What each symbol does to the points:
from | m y q e j s
Vub | Mil Nuv Ger Nav Suz Fur
Tif | Vef Bod Daf Viv Tob Fon
Daz | Liv Nek Sur Daf Ner Diz
Diz | Vip Lor Lik Vuf Kan Daz
Suz | Kub Zeg Dek Zub Vub Sut
Nov | Gan Nav Tum Lun Mot Tis
Tet | Vub Meb Leb Kun Tum Ran
Zub | Pur Suz Meb Mot Nav Pav
Nek | Zer Mav Rek Daz Det Lor
Kan | Rom Toz Gan Nin Diz Ner
Liv | Kov Zer Lud Nid Vof Vip
Siz | Ret Daf Ful Mav Bik Pif
Sev | Fon Tas Mil Toz Vem Lud
Kof | Pif Mil Zeg Gan Pur Goz
Dov | Det Sur Vuk Ful Bor Num
Lor | Mab Vem Pur Diz Toz Nek
Kov | Tep Dod Tif Ran Tid Meb
Bel | Kan Num Nov Kub Nit Ful
Geg | Pem Vef Ret Tid Dod Ger
Lud | Tif Bik Vev Det Mav Sev
Bub | Bor Tis Mip Tep Pem Lun
Nid | Ran Liv Det Ret Zem Rud
Pav | Rek Sut Kov Por Vuk Zub
Vip | Meb Mab Sev Rud Rom Liv
Pif | Teg Vuf Bel Vem Tas Siz
Nav | Kof Vub Vot Nov Zub Vuk
Fon | Rur Sop Vuf Leb Bif Tif
Rom | Vot Leb Vem Vov Vip Vof
Rud | Tet Vip Toz Teg Vov Nid
Zem | Lol Vof Nek Bod Nid Vov
Tak | Daz Bor Por Vev Ful Nit
Leb | Ger Fon Pif Rom Mab Viv
Ner | Vof Det Biv Vum Daz Kan
Ran | Fur Kov Viv Zuz Lol Tet
Ful | Ner Dov Tis Nif Tak Bel
Lun | Vad Nov Bon Nuv Zug Bub
Sut | Nif Kaz Dod Pav Fur Suz
Tid | Kaz Geg Tob Lol Kov Vot
Tep | Tak Bub Vef Fur Kaz Nuv
Bon | Zub Tum Vip Rur Kun Mip
Kun | Nav Tet Rom Mun Bon Zuz
Kub | Nin Bel Lun Pur Mil Nif
Meb | Nuv Dek Fon Tet Vot Kov
Rur | Mot Bon Rud Ger Mun Vef
Zer | Dod Tob Bik Liv Viv Mab
Bik | Bod Vum Tak Lud Siz Tas
Sur | Lud Rek Fur Dov Biv Lik
Vot | Zeg Ger Bif Tum Meb Tid
Dek | Lun Mun Sop Meb Ger Dod
Tum | Suz Vot Mab Bon Tet Lol
Biv | Mav Goz Sut Bor Sur Gan
Viv | Geg Tif Siz Vof Zer Leb
Bod | Mip Zem Daz Tif Ret Sop
Tas | Sop Nin Nit Sev Pif Bik
Bor | Nek Biv Pav Tak Dov Vad
Lol | Sut Tid Zer Mip Ran Tum
Mun | Nov Kun Vov Dek Rur Dak
Mav | Tob Siz Nif Nek Lud Vem
Nit | Diz Vad Mot Mil Bel Tak
Vov | Tum Rom Lor Sop Rud Zem
Zuz | Vuk Ran Vof Dak Mip Kun
Mot | Lik Zub Tet Zug Nov Por
Toz | Leb Sev Kof Kan Lor Det
Mip | Pav Lol Liv Vef Zuz Bon
Fur | Vev Tep Geg Vuk Sut Vub
Tob | Dak Ret Vum Zer Tif Bif
Vof | Tid Viv Mav Zem Liv Rom
Vef | Por Mip Nid Geg Dak Rur
Lik | Sev Pur Vub Num Gan Sur
Zeg | Bel Zug Mun Suz Nuv Kaz
Zug | Num Mot Kun Zeg Lun Pem
Det | Viv Lud Goz Ner Nek Toz
Dod | Bub Dak Bod Kov Geg Dek
Gan | Vem Kof Suz Vad Lik Biv
Sop | Bon Vov Diz Fon Teg Bod
Goz | Siz Vev Kaz Biv Rek Kof
Pem | Dov Por Zuz Kaz Bub Zug
Teg | Kun Rud Kan Bif Sop Ret
Bif | Mun Teg Nin Mab Fon Tob
Num | Toz Lik Nav Bel Vad Dov
Mil | Vuf Nit Zug Kof Kub Vev
Vad | Lor Gan Zub Nit Num Bor
Vuk | Goz Fur Tid Tis Pav Nav
Mab | Dek Bif Tas Vip Leb Zer
Nuv | Nit Lun Rur Vub Zeg Tep
Vum | Zem Ner Bor Bik Daf Nin
Pur | Tas Kub Nuv Lik Kof Rek
Nin | Vov Kan Vad Tas Vuf Vum
Vem | Bif Pif Kub Lor Sev Mav
Nif | Vum Ful Bub Rek Vev Kub
Tis | Biv Vuk Lol Bub Por Nov
Ger | Zug Rur Teg Vot Dek Geg
Vev | Daf Tak Pem Goz Nif Mil
Dak | Tis Zuz Zem Dod Vef Mun
Por | Sur Pav Ran Pem Tis Mot
Daf | Nid Daz Dov Siz Vum Vuf
Kaz | Ful Pem Dak Sut Tep Zeg
Ret | Zuz Nid Ner Tob Bod Teg
Rek | Bik Nif Tep Sur Goz Pur
Vuf | Rud Diz Num Pif Nin Daf

In the rows, zero is written as 25.

The rows follow the links: the fewer symbols apart two points are, the more alike their rows tend to be.

Point, then a row for it; each showing differs a little:
Dak [ 25  23  21  22  27  23  34  34  22  29  37  34  33  28  19  36  23  26   7  19  28  26  20  20  27  28  22  20  25  23  30  25  24  27  22  28  13  16  30  29  31  25  25  23  16  22  29  34  20  27  18  23  27  13  23  28  35  27  17  18  27  27  18]
Rom [ 24  27  31  29  25  22  25  16  33  33  19  25  23  17  34  21  20  27  33  29  25  24  32  34  20  22  30  32  19  30  27  28  25  18  24  22  44  32  19  23  25  23  30  26  35  32  27  18  28  23  33  19  23  25  36  27  19  14  37  27  26  29  33]
Ran [ 32  27  17  25  24  23  28  34  27  24  35  23  27  27  24  41  31  23  15  26  32  23  22  26  34  27  28  14  22  14  24  37  17  24  18  35  20  24  30  29  34  26  24  25  25  26  27  37  27  31  19  24  29  20  25  32  29  24  23  26  26  21  20]
Zem [ 37  15  15  26  19  24  26  27  27  20  28  27  28  16  33  33  32  23  19  24  30  30  24  24  29  21  27  30  18  29  22  26  13  23  15  29  24  30  30  32  25  19  27  25  33  24  19  31  25  31  29  16  26  30  27  24  12  31  36  32  27  17  31]
Zub [ 20  33  31  30  26  22  26  14  17  17  26  24  15  25  21  18  25  39  24  24  21  23  25  34  18  26  19  22  33  25  16  20  25  23  22  23  37  19  31  30  18  27  26  31  20  29  23  23  26  18  20  21  20  38  17  21  15  27  26  20  19  30  21]
Siz [ 32  14  18  26  25  25  29  34  25  20  24  19  23  28  26  39  34  16  25  18  27  24  17  15  29  25  27  31  27  26  25  22  26  31  23  29   8  22  23  22  31  25  17  21  22  17  19  25  29  32  20  30  28  19  22  18  25  39  19  31  26  17  25]
Sut [ 32  26  15  22  14  28  19  26  20   9  31  21  27  21  26  18  28  29  16  30  28  30  20  22  30  26  22  18  23  19  18  31  13  21  19  32  29  29  40  34  19  25  25  27  25  26  25  30  19  28  28  22  24  39  24  29  17  29  32  28  28  17  24]
Num [ 15  30  33  22  23  29  17  16  23  25  17  26  23  24  24   1  18  28  35  30  18  25  30  25  18  24  19  30  26  32  27  19  30  25  31  18  35  30  21  21  16  23  25  26  26  27  26  14  23  19  29  27  22  32  26  26  23  20  27  22  25  28  30]
Tis [ 23  26  22  20  24  28  27  32  13  24  34  31  34  32  16  24  25  22  12  22  24  27  19  15  31  29  18  17  27  18  28  25  26  28  26  28  11  16  30  27  26  26  23  24  16  20  32  33  20  25  19  28  28  19  19  28  36  29  13  20  26  23  16]
Nov [ 15  33  35  27  33  26  27  22  19  30  29  26  21  34  17  23  23  31  26  20  19  21  26  31  21  26  23  15  35  21  24  22  35  27  32  25  27  13  24  22  24  27  26  24  13  28  32  24  27  16  18  28  22  21  19  26  34  25  12  14  17  35  13]
Vum [ 35  15  14  24  17  27  23  28  26  15  19  20  23  20  32  26  30  20  28  26  31  26  23  18  29  21  26  35  22  30  22  25  16  27  22  26  23  34  27  29  20  20  22  25  30  20  19  23  25  31  31  23  24  34  30  19  12  35  34  35  30  15  35]
Det [ 27  16  23  14  20  30  23  26  24  26  19  35  34  14  26  14  19  20  28  28  27  31  29  11  28  23  22  41  15  35  31  19  23  25  27  18  19  32  25  24  21  20  25  23  29  18  23  26  20  31  35  24  24  27  28  22  22  28  31  27  29  20  38]
Bub [ 20  28  20  16  26  31  21  34  21  26  30  30  37  31  17  20  20  19  14  28  29  26  22  16  32  32  19  17  22  19  33  28  24  25  31  30  13  22  28  23  25  30  25  20  22  23  32  31  21  28  26  33  29  17  28  35  41  23  15  19  30  22  20]
Nav [ 20  32  27  29  31  24  32  22  22  24  29  16  17  35  19  30  27  33  25  19  22  20  22  37  23  28  26  11  39  16  18  27  30  27  28  30  29  15  24  25  26  27  24  28  16  31  25  26  28  18  14  28  25  25  18  26  28  27  17  21  21  31  11]
Ret [ 32  16  17  29  28  21  35  35  27  28  29  24  26  26  25  47  31  18  17  16  28  26  20  20  30  26  29  25  26  23  28  26  22  28  17  29  14  20  25  30  35  21  22  24  23  20  22  33  28  29  18  23  30  16  22  19  27  32  22  26  24  23  25]
Zuz [ 31  24  17  26  28  23  33  35  23  22  37  26  28  24  21  45  29  26  11  18  27  25  19  25  32  26  27  15  24  18  24  30  20  28  21  32  15  16  31  33  33  26  24  23  20  23  26  36  26  28  17  22  28  18  21  27  30  30  20  24  26  22  16]
Vuf [ 29  25  27  29  29  24  25  25  34  29  18   9  13  31  30  36  32  21  41  22  25  18  26  33  25  22  31  27  31  20  22  28  31  28  28  28  28  26  18  15  32  27  21  25  30  27  19  20  33  25  20  35  29  23  26  23  24  29  26  30  23  26  26]
Tep [ 30  32  16  18  22  29  14  32  24  22  31  22  35  31  21  25  24  18  18  31  31  25  25  21  32  30  23  13  20  14  28  36  20  24  29  33  17  29  28  21  27  31  23  20  26  26  31  33  23  33  26  32  32  19  27  40  37  22  24  26  33  21  20]
Vip [ 24  30  28  28  31  23  24  27  38  39  24  19  21  27  28  37  23  17  32  23  24  20  32  38  25  27  37  26  23  20  30  34  32  22  29  26  31  27  14  18  35  28  27  22  33  32  27  24  33  23  25  27  30  17  34  30  33  17  29  25  27  29  24]
Lol [ 33  24  15  25  16  22  25  26  24  14  34  30  27  16  25  32  25  30  14  29  31  30  23  25  30  28  26  20  20  25  20  32  10  19  13  32  30  29  33  37  25  24  28  27  28  28  23  33  22  29  25  14  27  32  27  28  17  23  36  26  28  19  24]
Nif [ 34  21  16  24  15  29  16  28  20   9  22  21  22  24  29  16  32  24  26  29  30  28  22  16  28  23  20  28  26  24  20  29  17  25  21  29  23  33  31  27  16  21  22  25  26  21  22  25  21  31  31  26  23  42  23  23  14  33  33  31  29  14  29]
Diz [ 26  26  30  26  29  24  20  22  35  35  17  15  20  30  30  26  26  17  41  26  23  20  30  29  25  24  31  30  25  21  27  30  33  25  33  26  26  28  12  12  30  27  26  21  33  29  20  18  33  27  27  33  29  18  31  28  34  21  26  30  27  25  26]
Vem [ 18  23  36  28  34  22  32  25  27  34  17  23  18  29  25  29  24  20  34  17  18  22  25  26  19  23  29  32  31  28  28  15  38  31  33  19  20  19  15  17  31  26  22  24  21  22  22  19  29  22  18  31  27  15  22  16  29  28  14  23  20  30  23]

Each walk starts at a row. The symbols on each line, taken left to right, move it on to the next point.
Answer with the point's row; about right is enough.
new walk
[ 28  30  26  28  27  30  19  22  29  23  18   8  11  37  26  28  33  23  36  27  21  16  23  33  26  24  28  21  35  15  20  31  32  29  30  30  28  24  19  15  25  29  21  26  23  29  21  19  31  26  18  37  29  28  24  25  27  29  22  28  23  23  21]
s s q m s -> [ 24  21  22  15  19  32  16  26  17  19  19  32  35  23  24   5  20  24  24  31  27  34  21   9  26  25  19  33  20  29  29  21  20  23  30  21  19  31  28  26  14  24  25  24  26  20  26  25  16  29  35  27  21  30  28  26  24  26  26  27  30  18  32]
y q e j j -> [ 29  23  18  24  24  27  28  33  16  17  33  23  25  32  18  35  30  23  12  22  26  22  18  22  32  27  21  15  30  15  23  29  22  31  22  33  13  17  32  28  26  27  23  24  15  22  26  32  23  29  17  27  29  23  17  26  28  33  16  22  25  21  15]
new walk
[ 27  25  29  32  23  20  29  15  33  26  24  20  16  19  35  31  28  28  33  27  26  20  31  38  18  19  32  31  24  29  20  25  23  24  18  24  43  29  23  28  26  24  28  27  35  33  19  19  32  22  26  16  20  33  30  23  11  21  37  28  22  28  29]
q s y s q s j -> [ 35  22  14  22  19  29  19  35  26  17  26  13  23  33  25  30  33  16  25  25  31  22  18  17  34  26  24  22  26  16  23  34  22  28  24  35  10  28  26  19  28  27  21  24  24  22  21  30  25  32  23  33  32  26  25  30  29  34  22  30  29  16  22]
e e e q y j s -> [ 25  38  26  29  29  25  22  23  24  23  31  13  17  37  23  29  29  30  29  25  23  15  27  39  25  30  29  11  33  13  20  36  29  24  30  31  32  22  22  21  28  28  24  26  25  35  29  23  31  21  18  32  27  25  22  31  29  22  24  22  23  29  14]
new walk
[ 24  32  26  33  31  21  29  26  31  31  31  18  16  31  26  40  29  27  24  24  26  18  29  42  24  30  33  11  29  14  19  34  26  22  22  32  34  22  21  25  32  30  26  25  29  34  28  27  32  23  18  25  30  20  25  31  30  19  26  23  23  28  16]
q m q q s -> [ 34  16  20  22  17  27  15  28  27  21  19  26  31  20  31  19  27  16  31  27  30  31  26  14  27  23  26  36  16  30  27  26  17  24  23  23  22  37  26  23  22  23  26  23  33  21  19  24  23  34  38  21  26  29  34  25  19  28  35  32  31  15  37]
y e e y m -> [ 35  20  19  22  20  24  22  28  32  25  26  30  34  16  32  27  23  18  22  30  32  29  28  22  27  25  27  32  11  31  29  27  15  19  19  27  25  35  26  30  27  23  29  22  37  24  24  30  23  31  34  19  24  24  33  26  21  22  37  32  32  16  36]
new walk
[ 15  31  33  29  34  19  36  24  26  36  32  28  24  29  21  33  22  30  20  21  20  20  26  35  23  26  27  19  30  22  26  22  30  24  28  22  27  14  20  25  31  28  26  26  21  27  30  25  26  14  17  22  27  16  21  25  32  20  15  16  17  37  14]
s y m y -> [ 32  29  15  22  21  29  21  33  23  17  33  17  27  34  24  33  30  20  15  27  31  22  19  23  32  29  25  12  27   9  22  39  16  25  23  34  17  24  30  27  27  28  23  24  23  25  27  30  26  30  18  31  31  26  21  33  31  27  23  26  32  17  16]
q y s j j j y -> [ 21  30  30  33  33  20  35  23  24  30  32  21  18  29  25  42  27  32  20  21  22  20  25  38  25  29  32  14  32  19  19  28  30  25  25  27  30  14  24  26  32  25  24  26  19  30  26  26  31  17  12  22  27  23  19  24  30  24  21  19  18  34  13]
new walk
[ 25  33  29  32  25  21  27  14  27  24  28  21  19  21  30  29  25  35  26  30  25  23  32  40  22  26  27  19  26  25  16  30  21  19  17  26  47  27  28  33  24  25  28  29  30  34  27  24  28  22  23  15  19  35  24  26  18  16  36  22  21  31  23]
j e m m -> [ 24  27  30  30  31  26  28  22  23  21  22  12  11  37  25  29  33  26  35  20  20  18  20  31  22  24  26  22  38  22  21  24  35  30  29  23  24  18  24  17  25  26  18  28  15  23  24  19  31  20  14  33  26  25  17  21  28  35  15  26  20  30  16]
y e e y m -> [ 24  21  28  32  30  22  31  24  31  28  18  16  14  30  29  40  31  22  36  19  21  17  22  28  21  21  30  28  34  24  23  22  35  31  25  23  24  19  16  18  31  23  21  24  22  23  20  21  33  21  19  31  29  21  20  16  23  30  18  28  19  27  25]
new walk
[ 25  27  32  25  24  26  18  16  35  26  15  18  20  19  31  15  23  24  42  30  23  24  33  28  20  19  31  39  21  32  23  26  27  21  28  18  38  34  19  19  21  24  27  25  37  29  23  16  26  26  33  24  21  33  33  25  18  21  37  31  25  23  34]
y s s s q -> [ 31  19  17  25  23  27  25  35  21  16  26  20  22  31  24  31  35  20  21  19  27  25  14  15  31  24  22  23  31  18  24  23  25  32  26  29   8  22  28  22  28  23  18  27  16  15  21  28  23  29  18  32  30  24  19  21  28  39  15  29  26  19  22]
j q q s q -> [ 28  24  27  33  31  21  31  26  36  32  25  16  17  26  32  45  27  21  30  24  25  19  29  40  26  24  34  20  28  20  20  34  28  25  21  29  30  21  15  21  36  27  24  24  30  31  21  25  34  26  19  25  30  17  27  25  27  22  27  27  23  28  23]
new walk
[ 35  18  15  25  21  26  22  35  28  22  24  16  22  26  31  38  34  12  26  23  31  23  21  19  32  23  29  29  23  19  26  32  24  30  23  32  10  28  22  21  31  25  21  24  27  18  18  27  29  33  22  32  32  22  25  23  27  33  25  34  30  17  29]
s s q m s -> [ 19  22  35  24  29  25  24  17  28  31  15  27  21  18  29  11  19  26  40  26  21  28  30  24  17  20  28  37  21  35  29  16  31  24  30  15  32  31  17  20  22  24  28  25  29  24  25  15  23  20  34  24  21  27  30  23  20  21  29  25  21  29  34]
q e q s e -> [ 29  23  19  23  17  24  25  25  14   9  32  27  28  22  21  19  31  32  12  25  27  30  18  18  28  25  17  22  26  24  19  22  16  27  17  28  24  22  39  39  18  22  25  28  17  21  25  29  19  24  23  18  21  39  19  21  14  32  27  24  24  24  24]
